Below is a small trained network, with its code and all its weights. Each question gives an input and a class and asks what happens when units are switched off, that is, made to give their printed mean instead of their output.

import numpy as np


def w(rows, s, z=0):
    codes = np.array(rows[::2]) - 128.0
    scale = np.full(codes.shape[1], s)
    scale[-1] = z or s
    return codes * scale


def f(y):
    return np.maximum(y, 0)


def log_softmax(a):
    a = a - a.max(-1, keepdims=True)
    return a - np.log(np.exp(a).sum(-1, keepdims=True))


def net(x, mask):
    res = np.array(x, float).reshape(1, 4) / 4 @ E
    y = f(res @ A[0][:, :-1].T + A[0][:, -1])
    res = res + np.where(mask, y, B[0][:, -1]) @ B[0][:, :-1]
    return log_softmax(res[-1] @ U[:, :-1].T + U[:, -1])


A, B = {}, {}
E = w([
[86,194,118,254,145,155,110],'x0',
[175,108,121,154,213,134,46],'x1',
[149,117,46,147,144,144,234],'x2',
[70,94,91,171,174,173,126],'x3',
],0.0097)
A[0] = w([
[101,144,156,181,130,142,53,228],'neuron 0',
[207,162,134,121,101,120,159,97],'neuron 1',
[110,54,97,43,165,143,134,227],'neuron 2',
[44,155,155,151,60,136,188,67],'neuron 3',
[161,88,146,27,143,118,92,195],'neuron 4',
[131,128,53,179,156,141,208,112],'neuron 5',
[127,108,114,88,113,128,177,179],'neuron 6',
[144,127,194,72,114,126,77,221],'neuron 7',
[15,128,115,191,128,150,189,99],'neuron 8',
[105,143,163,101,61,115,188,88],'neuron 9',
[154,81,107,59,128,114,169,149],'neuron 10',
[100,130,162,133,148,130,8,252],'neuron 11',
[46,93,100,158,156,159,127,190],'neuron 12',
],0.016,0.0022)
B[0] = w([
[156,102,214,68,86,105,62,237],'neuron 0',
[77,146,204,120,180,63,123,179],'neuron 1',
[92,45,185,89,169,94,214,215],'neuron 2',
[82,72,100,31,60,90,111,217],'neuron 3',
[88,180,68,15,162,118,85,219],'neuron 4',
[208,98,77,119,194,152,205,249],'neuron 5',
[138,179,132,114,118,131,186,197],'neuron 6',
[124,154,6,193,105,128,104,201],'neuron 7',
[143,150,10,123,42,156,103,247],'neuron 8',
[113,182,127,62,206,162,141,209],'neuron 9',
[116,152,181,115,80,149,183,217],'neuron 10',
[195,81,161,130,125,114,21,242],'neuron 11',
[95,89,47,211,188,83,112,221],'neuron 12',
],0.022,0.013)
U = w([
[168,92,183,81,189,78,119,191],'0',
[77,159,132,15,108,101,188,211],'1',
[122,161,167,117,162,209,115,1],'2',
[119,68,150,129,192,107,217,142],'3',
[167,85,109,128,102,140,213,20],'4',
[91,199,112,114,139,104,104,4],'5',
[124,104,104,81,74,54,76,205],'6',
[147,127,255,181,52,82,66,36],'7',
],0.0088,0.004)

Each question gives the input, the list of numbers given to net, and the class t.
The units are the neurons (one row each of A and B). Each row of codes is followed by its name. A weight is (code - 128) times the scale printed after its matrix; where a second scale follows, it is the last column's (A, B and U).
mask holds one flag per neuron, in row order. A switched-off neuron (its flag False) gives its mean, the last column of its row in B, instead of its output. The means were averaged over made-up inputs and are rounded, as every weight is.
A unit's drop is (log p(t) with every unit on - log p(t) with that unit switched off) / (log p(t) with every unit on - log p(t) with every unit switched off).
The circuit of an input: a set's keep is (log p(t) with only the set's units on - log p(t) with every unit switched off) / (log p(t) with every unit on - log p(t) with every unit switched off). Starting from the 12 units with the biggest drops (on a tie, the unit counted first), units are removed one at a time, each time the one whose removal leaves the highest keep (on an exact tie, the one counted first), for as long as the keep stays at least 0.8.
circuit, biggest first: the units of the circuit, biggest drop first
unit that matters most: the unit with the biggest drop
k most important neurons: the k neurons with the biggest drops, biggest first
drop of u: that unit's drop, to one decimal
input [-1,-4,-5,-5], class 5: circuit, biggest first	neuron 7; neuron 9; neuron 0
input [7,-6,8,5], class 4: circuit, biggest first	neuron 5
input [-1,8,3,-8], class 1: 3 most important neurons	neuron 12; neuron 4; neuron 11
input [-1,-1,3,2], class 4: 3 most important neurons	neuron 4; neuron 1; neuron 9
input [2,6,5,7], class 3: 2 most important neurons	neuron 12; neuron 7
input [-6,7,5,2], class 1: 3 most important neurons	neuron 4; neuron 12; neuron 10
input [-3,3,-2,8], class 0: 2 most important neurons	neuron 8; neuron 2
input [3,-2,2,3], class 4: circuit, biggest first	neuron 5; neuron 4
input [-1,5,6,-8], class 1: 2 most important neurons	neuron 11; neuron 12
input [5,0,6,7], class 4: 2 most important neurons	neuron 5; neuron 8
input [7,3,3,-3], class 0: 4 most important neurons	neuron 7; neuron 3; neuron 0; neuron 5
input [-8,7,-2,5], class 1: 3 most important neurons	neuron 4; neuron 2; neuron 10
input [-1,5,1,7], class 0: drop of neuron 11	0.5
input [2,2,4,5], class 4: unit that matters most	neuron 8
input [2,4,-5,8], class 7: drop of neuron 0	0.1
input [3,-4,8,1], class 4: drop of neuron 5	0.8
